Each row is followed by roughly how far along a hidden order it lies, from 0 to 15. A new part has a new order.
(in the rows, 100 means zero)
[100  95 103  80  91  77  78  48  97 127  79 118  83 106 113  89  99 110
 122  98  84  65 116  94 102  69 100 105  99 101  97 112 104 108  99  80
  98 104 103  40 100  91  98 104  69 101 107  99] -> 6
[108  94  99  82 100  82  91 115  96 126  83  97  93  93  82  93 105 111
 101  98  75  79 102  97 108  84 101  97  91  90  82 114 107  98  85  92
 115  92  98  69 106 106 106 124  76 112  95  98] -> 4
[101  83  98 100  96  72 100 116  95 121  71 106  90  87  64  98  86 115
 102  98  61  71  99 113 110  87 106 106 114  89  87 113 105  97  92 111
 127 102 101  64 106 100 101 100  70 106 103 100] -> 0
[106  92 103 102  90  89  79  99  97 128  84 118  79  88 131  94 115 110
 102  94  45  74 116  96 100  71  93  98 102  94 100 106 104 109  97  77
  65 110  95  62 101 101 100  67  74  93 112 100] -> 15
[ 80  92  99  80  78  91  81  37  96 132  77 122 100  97 114  91  99 102
 109  96 101  52  98 107  94  69 107 138 100 101  97 112 110 113  86  65
  91  98 105  81 103  77 109 181  69  96 102  83] -> 4
[ 88  86 103  94  93  80  90  83  97 125  85 111  78  95 133  93 111 111
  95 101  70  76 120  99 108  79  94  93 108  98 104 105 104 102 104  74
  58  97  97  65  99  94  97  46  80  93 115 101] -> 15
[ 87  86 101  87  84  80 103  44  98 108  71 111  71 111 114  88 100 109
 103 104  58  69 100 100 114  80 103 107 124 100 103 107 102  92 108  65
  83  92 104  79 102  78 106  77  71  96 109  99] -> 5
[ 79  98  98 110  94  85  91  77  98 115  91 111  91 102 145  95 103  99
  87 102  75  88 102 102 101  86  94 101  85  93  97 103 106 100  96  61
  34 112  95  80 100  83 103  94  86 104 103  89] -> 5
[ 71  99  99  88 108  68  73  61 100 130  99 113 114 104 128  98  91 101
 109 105 140  82 118 104  99  76  95 103  72  98  89 109 108 104  90  71
  42 102 100  43  98  83  97 121  90 112 100  89] -> 3
[106  93  99 111  93  74 112 102 102 116  83  91 111 105 109  97 100  95
  62 115  83  94  92  93 119  86  98  76 116  81  88 110 109  71 100  60
  63  86 102 121 101  87 108  71  92 114  97 101] -> 8

[ 89 105 110 100  98 101  98  95  99 102 103 102 103 106 102 114  99 106
 131  95 153 112  97 112 103 109 120  94 106  99 104 106  97 101 104 111
 102  99 110 116 111] -> 5
[110 111 116  95 103 102 100  92 103 106 103 103 108 112  96 130  99 109
 110  98 117 107  96 102 104 104  94  96 104 100 106 107  99 125 123 116
 100 104 105 106 102] -> 7
[158 111 126 102 106 110 103  93 114 106 102 101 104 140  99 126  95 110
 107  96 111 111  96 129 104 112 104  94 101 100 100 107  96 138 125 115
 103 103 118 107 121] -> 9
[124 109 114  99 111 113 108  97 103 103 103  99 104 125 101 117 105 107
 102 100 100 106 103 108 102 105 108  97 103 104 107 104 103 121 112 125
  99 138 103 106  98] -> 6
[ 95 106 106  96  97 102 102 105 110 105 103 102 106 130 100 125 102 103
 105  94 113 118 100  96 105 113 118  99 103 100 101 104  97 121 104 103
 101 117 102 117 115] -> 11
[ 95 106 114  98 104 108  98  94  99 105 105 109 115 110  95 125 100 107
 102 102 118 114  93 105 106 106 106 103 106  99 108 108  99 121 106 112
  99 120 110 112 104] -> 8
[ 99 106 112  93 105 106 109  95 100 104 113 104 113 114  99 108 107 106
 140 100 166 121  97  94 107 106 107 109 103 102 106 111 103  98  95 121
  98 113 113 113  93] -> 2
[142 118 133 101 108 106 108  86 111 105 102 109 108 133  95 127 100 116
 101  91 118 119  94 124 107 110 101  91 101 109  97 104 108 129 134 138
 111 109 121 106 114] -> 4
[159 124 121 109 102 106 101  94 104 102 101 108 110 129  99 114  97 113
 112  94 103 118  98 125 103 109 100 102 101 100 101 103 109 132 149 116
 103 111 109 113 117] -> 3
[106 104 111  97  99 105 107  93  97 102 104 102 106 122 103 108  98 103
 136  97 124 114 104 109 103 110 101  96 101 101 105 106 105 117  92 113
 100 120 129 114 102] -> 0
[ 92 105 108  99 108 101 103  95 101 101 107 110 113 110 103 113  98 110
 112  95 105 115 108 116 102 106 117  98 104  99  99 103  98 130  98 113
  99 126 106 107 121] -> 8
[148 112 130 102 106 122 108 105 111 102 100 110 101 130  99 125  98 106
 106  95 107 108  97 131 103 107 106  95 102 100  98  99  98 152 131 113
 104 128 103 101 135] -> 8
[101 102 113  99 110 104  99  97 102 103 102 103 104 101 105 122 103 100
 105  97 110 120 105  98 102 107 113 106 100 102 100 101  98 125 108 101
 100 109 114 106 109] -> 15
[ 85 102 119  97 106 108 101  93 100 103 100 105 108 109 112 132  95 105
 106  93 130 125  99 107 103 113 117 107 102  98 109 104  96 114 104 107
 101 108 116 115 108] -> 12
